Here is a tiny trained network, its code and every weight. The questions are about switching its units off for an input and a target symbol, where a switched-off unit gives its printed mean instead of its output.

import numpy as np


def w(rows, s, z=0):
    codes = np.array(rows[::2]) - 128.0
    scale = np.full(codes.shape[1], s)
    scale[-1] = z or s
    return codes * scale


def f(y):
    return np.maximum(y, 0)


def softmax(a):
    e = np.exp(a - a.max(-1, keepdims=True))
    return e / e.sum(-1, keepdims=True)


def log_softmax(a):
    a = a - a.max(-1, keepdims=True)
    return a - np.log(np.exp(a).sum(-1, keepdims=True))


def net(x, mask):
    ids = ['ΞΨαγητ'.index(c) for c in x.split()]
    T = len(ids)
    res = E[ids] + P[:T]
    r = res
    for j in range(3):
        rows = slice(3 * j, 3 * j + 3)
        q, k, v = (r @ M[0][rows].T for M in (Q, K, V))
        z = softmax(np.where(np.tri(T) > 0, q @ k.T / 3**0.5, -1e9)) @ v
        o = O[0][rows]
        res = res + np.where(mask[j], z, o[:, -1]) @ o[:, :-1]
    y = f(res @ A[0][:, :-1].T + A[0][:, -1])
    res = res + np.where(mask[3:11], y, B[0][:, -1]) @ B[0][:, :-1]
    return log_softmax(res[-1] @ U[:, :-1].T + U[:, -1])


Q, K, V, O, A, B = {}, {}, {}, {}, {}, {}
E = w([
[149,191,98,152],'Ξ',
[196,122,150,80],'Ψ',
[202,178,99,188],'α',
[43,137,82,152],'γ',
[93,198,249,169],'η',
[155,48,199,58],'τ',
],0.013)
P = w([
[127,206,147,2],'0',
[131,132,157,83],'1',
[128,96,163,112],'2',
[112,71,169,149],'3',
[104,47,180,182],'4',
[88,32,186,200],'5',
[74,9,193,219],'6',
],0.0081)
Q[0] = w([
[158,148,82,159],'head 0',
[103,141,86,109],'head 0',
[118,152,152,99],'head 0',
[111,85,168,60],'head 1',
[53,86,61,70],'head 1',
[211,80,175,60],'head 1',
[111,166,175,141],'head 2',
[142,100,80,27],'head 2',
[236,129,164,3],'head 2',
],0.039)
K[0] = w([
[85,133,167,153],'head 0',
[77,162,101,89],'head 0',
[165,135,137,127],'head 0',
[118,134,158,60],'head 1',
[13,97,127,152],'head 1',
[93,247,110,16],'head 1',
[125,93,136,91],'head 2',
[184,210,73,119],'head 2',
[136,235,120,1],'head 2',
],0.034)
V[0] = w([
[176,145,121,99],'head 0',
[163,140,117,105],'head 0',
[66,92,2,91],'head 0',
[226,110,88,105],'head 1',
[56,126,7,74],'head 1',
[119,149,110,160],'head 1',
[133,23,103,53],'head 2',
[67,98,169,87],'head 2',
[205,212,93,207],'head 2',
],0.015)
O[0] = w([
[114,110,125,185,151],'head 0',
[123,115,122,176,141],'head 0',
[215,97,82,95,8],'head 0',
[126,141,223,109,159],'head 1',
[43,197,96,140,72],'head 1',
[120,131,135,181,136],'head 1',
[237,180,141,79,41],'head 2',
[90,164,121,41,179],'head 2',
[126,62,128,254,109],'head 2',
],0.013,0.012)
A[0] = w([
[145,109,6,132,113],'neuron 0',
[111,114,75,125,128],'neuron 1',
[115,113,24,142,135],'neuron 2',
[130,147,133,104,8],'neuron 3',
[113,126,110,159,49],'neuron 4',
[179,109,162,153,111],'neuron 5',
[158,55,63,103,136],'neuron 6',
[128,127,126,129,96],'neuron 7',
],0.021,0.013)
B[0] = w([
[91,93,249,80,221],'neuron 0',
[161,127,91,171,206],'neuron 1',
[157,116,5,185,253],'neuron 2',
[52,195,34,212,209],'neuron 3',
[129,138,156,66,255],'neuron 4',
[217,174,134,195,250],'neuron 5',
[157,111,95,31,161],'neuron 6',
[176,112,93,71,128],'neuron 7',
],0.018,0.007)
U = w([
[29,110,42,191,2],'Ξ',
[111,111,96,53,162],'Ψ',
[113,138,123,134,121],'α',
[142,149,165,6,194],'γ',
[3,99,160,100,185],'η',
[82,190,93,81,112],'τ',
],0.0033,0.0064)

Each question gives the input, a string of symbols that net reads in full, and the target symbol t.
The units are the heads (3 rows each of Q, K, V and O) and the neurons (one row each of A and B). Each row of codes is followed by its name. A weight is (code - 128) times the scale printed after its matrix; where a second scale follows, it is the last column's (O, A, B and U).
mask holds one flag per unit, heads first, then neurons. A switched-off unit (its flag False) gives its mean, the last column of its rows in O or B, instead of its output. The means were averaged over made-up inputs and are rounded, as every weight is.
A unit's drop is (log p(t) with every unit on - log p(t) with that unit switched off) / (log p(t) with every unit on - log p(t) with every unit switched off).
The circuit of an input: a set's keep is (log p(t) with only the set's units on - log p(t) with every unit switched off) / (log p(t) with every unit on - log p(t) with every unit switched off). Starting from all 11 units, units are removed one at a time, each time the one whose removal leaves the highest keep (on an exact tie, the one counted first), for as long as the keep stays at least 0.8.
circuit, biggest first: the units of the circuit, biggest drop first
most important unit: the unit with the biggest drop
top k neurons: the k neurons with the biggest drops, biggest first
heads that matter: for each layer, one digit per head in row order, 1 if its drop is at least 0.15 and else 0, layers parted by /
input Ξ Ψ γ, target Ξ: most important unit -> neuron 2
input η τ τ Ξ, target τ: circuit, biggest first -> (head 2; neuron 3)
input η η Ψ τ, target Ψ: top 2 neurons -> (neuron 6; neuron 2)
input η η τ γ Ξ η Ψ, target Ψ: top 3 neurons -> (neuron 6; neuron 2; neuron 3)
input η α α α, target α: circuit, biggest first -> (head 2; neuron 5; head 1)
input α η τ Ξ γ γ γ, target Ψ: heads that matter -> 111
input γ τ α α, target τ: circuit, biggest first -> (neuron 3; head 2)
input α Ξ α, target α: heads that matter -> 001
input α α γ τ η α α, target τ: heads that matter -> 101
input γ η γ Ψ Ξ γ γ, target Ψ: heads that matter -> 110
input Ψ η Ψ, target γ: heads that matter -> 011
input τ η τ, target τ: heads that matter -> 001
input η η Ξ, target η: heads that matter -> 101
input Ψ α Ξ η τ, target γ: circuit, biggest first -> (head 2; neuron 3)
input α γ α, target γ: top neuron -> (neuron 2)
input Ψ α Ξ, target α: top 2 neurons -> (neuron 5; neuron 4)
input η Ξ Ψ, target Ψ: circuit, biggest first -> (head 1; neuron 6; neuron 2; head 2)
input γ η Ψ, target Ξ: top 2 neurons -> (neuron 2; neuron 1)
input γ Ξ α τ, target Ξ: heads that matter -> 010
input γ α Ξ, target γ: most important unit -> head 0
input η η γ, target Ξ: top 3 neurons -> (neuron 2; neuron 1; neuron 4)
